[ -1   4   6  21   8   6  19  -3  30  -8  -7   0   0  -2 -16   4 -15  15
 -16   7   5   4   2 -19  36   3  -1  10   7   6  27  -4   8 -10   9   8
   3   2  12  -4   1   2 -20  -1 -10 -40  21 -30   8  -1  -2   1 -12   4
  37   3   0   7   1 -10  11  -2] | [54]
[  1  -6   6  -8   7  25  11   3  40   0  11  -1   1   4 -10   4   5   3
 -29 -10   2  -3  -1   3 -10   5  -2  -1  -7   5   6   1   7   3  12   7
   0  15  -1   4  10  -1   3   0  11  17  20   6   7   2   7  12  -1   2
  19   7   0   9  18  10   4 -15] | [61]
[ -1   6   0   1   5  -6  -7  12  33   1  15   2   1  -1   5   1   9   1
  11   3  10  12  -3  -4 -26  -1  -8  -7  -6   3 -22   8   4 -19  -7  -2
  -4  14  -5   1 -16  -8  -2   2  18  13  -8  24   2 -10  -5 -21  14   6
 -14  -1  -5   9   8   1  -5 -18] | [61]
[ -4 -15  -4   5   0 -13   2   7 -18   4   4 -10  11  -2  10  -1 -17  -5
   5   9  -1   8  -5  -4  -9  -5  -6  -9   5 -11   0   6   1 -10 -10   6
  -3   5  13   3  -6  -3  -6  -3  -9  17  -8  -3   7 -10   6 -19   5   5
  13   8   4   6  26  -6  -3  -4] | [54]
[ -6   1  -4   2   3  -8  -6  10  -7   1  12   2  -8  -2  10  -1 -19  -6
   2   2  -6  -6  -5   8 -24  -7   4  -1  -7  11  -3   4  -5  12 -10   0
  -3   1  -7   4 -33   0  10   6  15  13  -2  12   2  -1   0 -18  11  -4
 -14  -2  -2   4   2   9  -5  -6] | [61]
[ -6   1   4   2  -5  26   0   9  41   0  18  -4   6   5  15   2  -6   9
 -22  -8  12  10  -4   2   4   3  -3  -3  -4  -2 -16   3  -1  13  10   6
  -3  18   0  -7 -28  -2  -4   1   7  47  10  32  11   1   6 -21  12  -2
  -1  11  -1   4  38  -3   5 -16] | [61]
[  4 -12   6 -17   0   2   2  -2 -23   2 -11   0  -7   2 -20   0  -5  -9
  -7  -6  -6 -10   0   4 -13   1   7  -3   1  12  10  -7   6  -2   0   0
   0  -5   3   4  17  -3   4  -2 -15   3  21 -11   1   5   2  13   1   0
   7  -1   5   0  -9   7  -3   5] | [61]
[ -5   5   2   5   6  21   1   8  38  -4  17   4   9  -1  11   4   1  -3
 -27  -7   3   0  -5  -4   1   2  -1   1  -5   0   3   5  -7   2  13   4
  -2  12  -2  -1 -35   1  -2  -2  12  13   0  26   7  -3   6  -7   7   5
   8   9  -3   2  19   0   2 -17] | [54]
[  2 -12   9  -6  -4  27   4   5  32   1  21   0  -4   6  -1   3  10  -2
 -10  -9  11  25  -8  -4 -10   5  -6  -4   5  -4 -21   5   4  14  -1   5
  -1  10  23  -6   9 -15  -5   8 -14  59   6  49   4   3  -1   6   9  -5
  -5   7   6  -3  44  11   7 -16] | [61]
[ -2 -12  -5 -18   8   2   8   0   0  -2  -2   0  -7  -2  -4   2 -17 -11
  -1   8  -6  -5   0 -11  -5   1   4  -1   5  -5   0   1  -5  10   2  -2
  -3  -5  19   0   4  -2   1   5 -10   8  -6  24   2 -10  -4   0  -1   2
 -14   0  -4  -2  15  -2   4 -16] | [54]
[ -5  -9   5 -14  -2 -13   4   9 -16   4  -1  -9  10   2  -5   3  -7   7
   5   1  13  25  -2  -3   7   6  -8 -10   6 -13 -13   4   2  -6   0   7
  -3   9  23  -1   8 -10  -6  -3  -6  36  -5   3  10  -1   4 -18   3   2
   4  11  -5  10  32  -8   0 -10] | [54]
[  3  -5   1 -15  11  -4  12  -5   4  -2 -12  -1  -2   5 -23  -1  -2  -8
 -15   6  -1 -11  -1 -10 -10  -7   3   4  -3   6  -2   3  -4 -19  10   9
   2  17  22   1   9  -9   3  -3 -11  -8   8  28  10   4   7   1  -6   4
  18   1   3   2  12  -3   6 -17] | [61]

[  0  -8   1  -5  -8   4  -2 -22 -11   4  -3  -3   2  -3   7   3   4  -4] | <18>
[ -5  -5  -3  -4  13   6  -3 -23 -20  -2  -3   0   4  -8   6   7   0   2] | <18>
[ -2  -7  -6   4  -4  12   0  -7 -15   0  -5   2   1  -7  16   5  -3  -3] | <18>
[  0  -5  -1  -4 -18   4  -5 -17 -45   8  -8   2   4 -11   5   0   5 -14] | <18>
[ -6  -5   2 -12   4 -14  -9 -30 -17   2  -1   2  -3  -2  -4  -2   4  -2] | <18>
[ -6  -4 -10   3  -2   0  -4 -11 -14   0  -4   2   1  -6   3   0  -4   3] | <12>
[ -2  -9  -5  -1   6   5 -17 -15 -38   0  -4   3  -5 -10  17   3   0 -10] | <18>
[ -3  -5  -9   4  -5   7  -2 -10 -18   1  -4   0   3  -6   8   3  -3   3] | <12>
[ -7  -4  -1  -5  16  -7 -11 -19 -38  -3  -3   8  -6  -8   8  -1   0  -7] | <18>
[-10   0 -13  -4  42  11 -17 -24 -26 -10   0   2   3 -16   2  14  -6  11] | <12>
[ -3  -3  -8  -2   8   8 -11 -18 -38   1  -6   1   5 -13   4   6  -1  -3] | <12>
[ -4  -3 -10   1 -11   0  -6 -14 -26   5  -4   2   4  -9  -2  -1  -2  -1] | <12>
[ -1  -3  -4  -7 -17  -1 -15 -22 -63  12 -10   3   4 -16  -3  -3   6 -19] | <12>
[ -5  -1 -11  -2  -6  -3 -13 -21 -37   5  -5   2   5 -12  -6   0  -2  -1] | <12>
[-10  -3 -10  -2  16 -14 -16 -19 -34  -3  -2   9  -8  -9   2  -5  -5   0] | <18>
[  0  -8  -4  -9   3   3 -22 -28 -20   6   0  -7   0  -9   2   7   2  -5] | <18>
[ -1  -5  -5  -1   3  13  -5 -15 -31   0  -5   0   5 -11  11   7   0  -4] | <18>
[ -9  -1 -11  -4  34  11  -8 -19 -28  -7  -1   2   3 -15   6  12  -4   7] | <12>
[ -5  -2  -1  -9  -8 -13 -11 -26 -49   6  -6   7   0 -11  -6  -5   5 -12] | <12>
[  2  -9  -3   4  -8  17   0  -5 -33   1  -7   3   0  -9  23   5   0 -12] | <18>
[  0  -6  -2  -8 -14   0 -13 -25 -34  10  -5  -2   2 -10   0   0   5 -12] | <18>
[ -5  -5   4 -12  -1 -10   2 -30 -10   5  -1  -2   2  -1  -5   1   6   0] | <18>
[ -6   0 -13   0 -16  -5  -9 -21 -28   5  -5   1   5  -8  -9  -2  -3   2] | <12>
[ -1  -5   0 -12 -18  -4 -13 -33 -26  12  -5  -3   4  -9  -7  -1   7 -11] | <18>
[ -4  -5  -7  -5   9   6 -16 -23 -16   1  -2  -3   2 -10   3   7  -1   0] | <18>
[ -6  -2 -14   5  -6  -1  -5 -11 -17   1  -4   1   2  -6  -1  -1  -6   6] | <12>
[ -5  -1  -6  -5 -13  -8  -9 -24 -34   7  -6   2   4  -8  -7  -4   1  -5] | <12>
[ -2  -7  -4   3  -1  10   0  -8 -21  -1  -5   2   0  -6  16   3  -1  -4] | <18>
[ -7  -1 -10  -3  28  12 -10 -22 -18  -6  -1  -2   7 -12   4  14  -4   9] | <12>
[ -8  -6   4 -13  15 -19 -11 -28 -27  -2  -1   7  -8  -4   0  -4   3  -6] | <18>
[ -3  -3   0 -10 -10 -10 -16 -29 -57   8  -6   5   0 -14  -5  -5   6 -16] | <18>
[  2   0  -2 -10 -38  -3  -7 -31 -54  18  -9  -2  14 -15 -14  -2  10 -16] | <12>
[ -9  -2 -17   4   7  -9 -18 -14 -34  -1  -3   6  -4 -10  -5  -4  -9   4] | <12>
[ -8  -3   1  -8   9 -14  -4 -24 -30  -1  -3   7  -3  -5  -1  -4   1  -4] | <18>
[ -5  -2  -4  -5   7   4  -5 -20 -26   0  -4   1   2  -9   2   5   1   0] | <12>
[ -1  -2  -4  -9 -18   3 -10 -28 -44  11  -7  -3  10 -14  -9   2   6  -9] | <12>
[ -3  -1  -9  -4 -19  -5 -14 -24 -44  10  -7   2   5 -13  -9  -4   1  -8] | <12>
[ -5  -5 -11   6  -3   3  -6  -8 -19   0  -4   2   0  -4   7   1  -5   2] | <12>
[  3  -7  -2  -9 -20   3 -15 -30 -23  13  -4  -8   5  -8  -1   3   6 -10] | <18>
[ -8  -2  14 -13 -12 -17  32 -29  23   0  -1   0   7  13  -9  -2   8  10] | <18>
[ -7  -2  -8  -3  -4  -9 -12 -20 -41   3  -5   5   0 -10  -4  -4  -1  -4] | <12>
[ -4  -3  -9  -5 -10  -6 -18 -24 -41   8  -5   2   2 -12  -7  -3   1  -7] | <18>
[  1  -8  -2   3  -4  14  -1  -7 -33   0  -6   3   0  -8  22   5   1 -10] | <18>
